Below is a small trained network, with its code and all its weights. Each question gives an input and a class and asks what happens when units are switched off, that is, made to give their printed mean instead of their output.

import numpy as np


def w(rows, s, z=0):
    codes = np.array(rows[::2]) - 128.0
    scale = np.full(codes.shape[1], s)
    scale[-1] = z or s
    return codes * scale


def f(y):
    return np.maximum(y, 0)


def log_softmax(a):
    a = a - a.max(-1, keepdims=True)
    return a - np.log(np.exp(a).sum(-1, keepdims=True))


def net(x, mask):
    res = np.array(x, float).reshape(1, 3) / 4 @ E
    y = f(res @ A[0][:, :-1].T + A[0][:, -1])
    res = res + np.where(mask, y, B[0][:, -1]) @ B[0][:, :-1]
    return log_softmax(res[-1] @ U[:, :-1].T + U[:, -1])


A, B = {}, {}
E = w([
[254,88,216,84,195],'x0',
[216,147,66,8,30],'x1',
[221,104,38,228,143],'x2',
],0.0091)
A[0] = w([
[140,153,136,179,149,108],'neuron 1',
[98,98,187,172,197,99],'neuron 2',
[54,233,255,65,117,61],'neuron 3',
[96,109,180,177,165,100],'neuron 4',
[96,142,134,150,197,58],'neuron 5',
[90,76,164,151,171,123],'neuron 6',
[227,191,122,26,17,72],'neuron 7',
[74,91,176,127,178,92],'neuron 8',
[174,134,42,168,220,31],'neuron 9',
[46,178,76,186,53,138],'neuron 10',
[58,29,201,207,178,104],'neuron 11',
[148,132,109,190,174,91],'neuron 12',
[177,64,151,149,120,123],'neuron 13',
[72,133,168,77,140,54],'neuron 14',
[188,108,73,214,137,5],'neuron 15',
[218,50,200,155,152,141],'neuron 16',
[16,192,49,161,103,169],'neuron 17',
[45,149,220,40,150,51],'neuron 18',
[198,93,200,89,228,173],'neuron 19',
[56,178,83,172,97,141],'neuron 20',
[93,135,210,214,142,108],'neuron 21',
[189,120,182,151,123,122],'neuron 22',
[163,65,231,91,194,152],'neuron 23',
],0.0091,0.0024)
B[0] = w([
[174,94,141,89,100,151],'neuron 1',
[98,118,103,30,99,177],'neuron 2',
[254,79,162,247,90,215],'neuron 3',
[74,87,97,81,117,168],'neuron 4',
[91,109,92,93,131,156],'neuron 5',
[99,85,72,66,78,164],'neuron 6',
[47,83,47,30,80,254],'neuron 7',
[126,83,100,94,87,166],'neuron 8',
[218,77,144,192,91,181],'neuron 9',
[128,206,194,95,174,211],'neuron 10',
[61,87,83,77,102,197],'neuron 11',
[177,97,89,124,77,165],'neuron 12',
[83,157,180,156,130,165],'neuron 13',
[161,123,148,202,67,169],'neuron 14',
[246,86,110,251,65,187],'neuron 15',
[108,177,156,137,189,203],'neuron 16',
[94,206,164,111,230,221],'neuron 17',
[243,78,154,235,68,206],'neuron 18',
[62,214,172,103,211,213],'neuron 19',
[92,182,191,154,171,193],'neuron 20',
[100,87,94,46,98,179],'neuron 21',
[87,151,150,142,156,168],'neuron 22',
[92,192,169,170,232,202],'neuron 23',
],0.0077,0.013)
U = w([
[85,244,151,126,208,160],'0',
[80,58,43,19,76,2],'1',
[184,78,114,248,79,254],'2',
],0.013,0.00055)

Each question gives the input, the list of numbers given to net, and the class t.
The units are the neurons (one row each of A and B). Each row of codes is followed by its name. A weight is (code - 128) times the scale printed after its matrix; where a second scale follows, it is the last column's (A, B and U).
mask holds one flag per neuron, in row order. A switched-off neuron (its flag False) gives its mean, the last column of its row in B, instead of its output. The means were averaged over made-up inputs and are rounded, as every weight is.
A unit's drop is (log p(t) with every unit on - log p(t) with that unit switched off) / (log p(t) with every unit on - log p(t) with every unit switched off).
The circuit of an input: a set's keep is (log p(t) with only the set's units on - log p(t) with every unit switched off) / (log p(t) with every unit on - log p(t) with every unit switched off). Starting from the 12 units with the biggest drops (on a tie, the unit counted first), units are removed one at a time, each time the one whose removal leaves the highest keep (on an exact tie, the one counted first), for as long as the keep stays at least 0.8.
circuit, biggest first: the units of the circuit, biggest drop first
most important unit: the unit with the biggest drop
top k neurons: the k neurons with the biggest drops, biggest first
drop when u is switched off: that unit's drop, to one decimal
input [6,7,-8], class 2: circuit, biggest first : (neuron 3)
input [1,6,5], class 1: top 3 neurons : (neuron 7; neuron 3; neuron 18)
input [8,8,-4], class 0: top 2 neurons : (neuron 23; neuron 19)
input [-4,-6,-6], class 1: top 2 neurons : (neuron 11; neuron 21)
input [-8,8,4], class 0: top 2 neurons : (neuron 17; neuron 10)
input [5,-6,-8], class 2: top 3 neurons : (neuron 3; neuron 18; neuron 7)
input [2,-8,-8], class 1: top 2 neurons : (neuron 11; neuron 2)
input [-2,-6,-6], class 1: top 3 neurons : (neuron 11; neuron 21; neuron 2)
input [-7,-5,7], class 0: top 3 neurons : (neuron 17; neuron 10; neuron 3)
input [-8,8,-1], class 0: top 3 neurons : (neuron 17; neuron 10; neuron 20)
input [-3,-6,6], class 1: drop when neuron 11 is switched off : 0.3
input [5,-7,4], class 1: drop when neuron 11 is switched off : 0.1
input [-3,-7,-6], class 1: drop when neuron 11 is switched off : 0.2
input [-8,7,-4], class 0: drop when neuron 10 is switched off : 0.1
input [-6,5,-5], class 0: most important unit : neuron 17
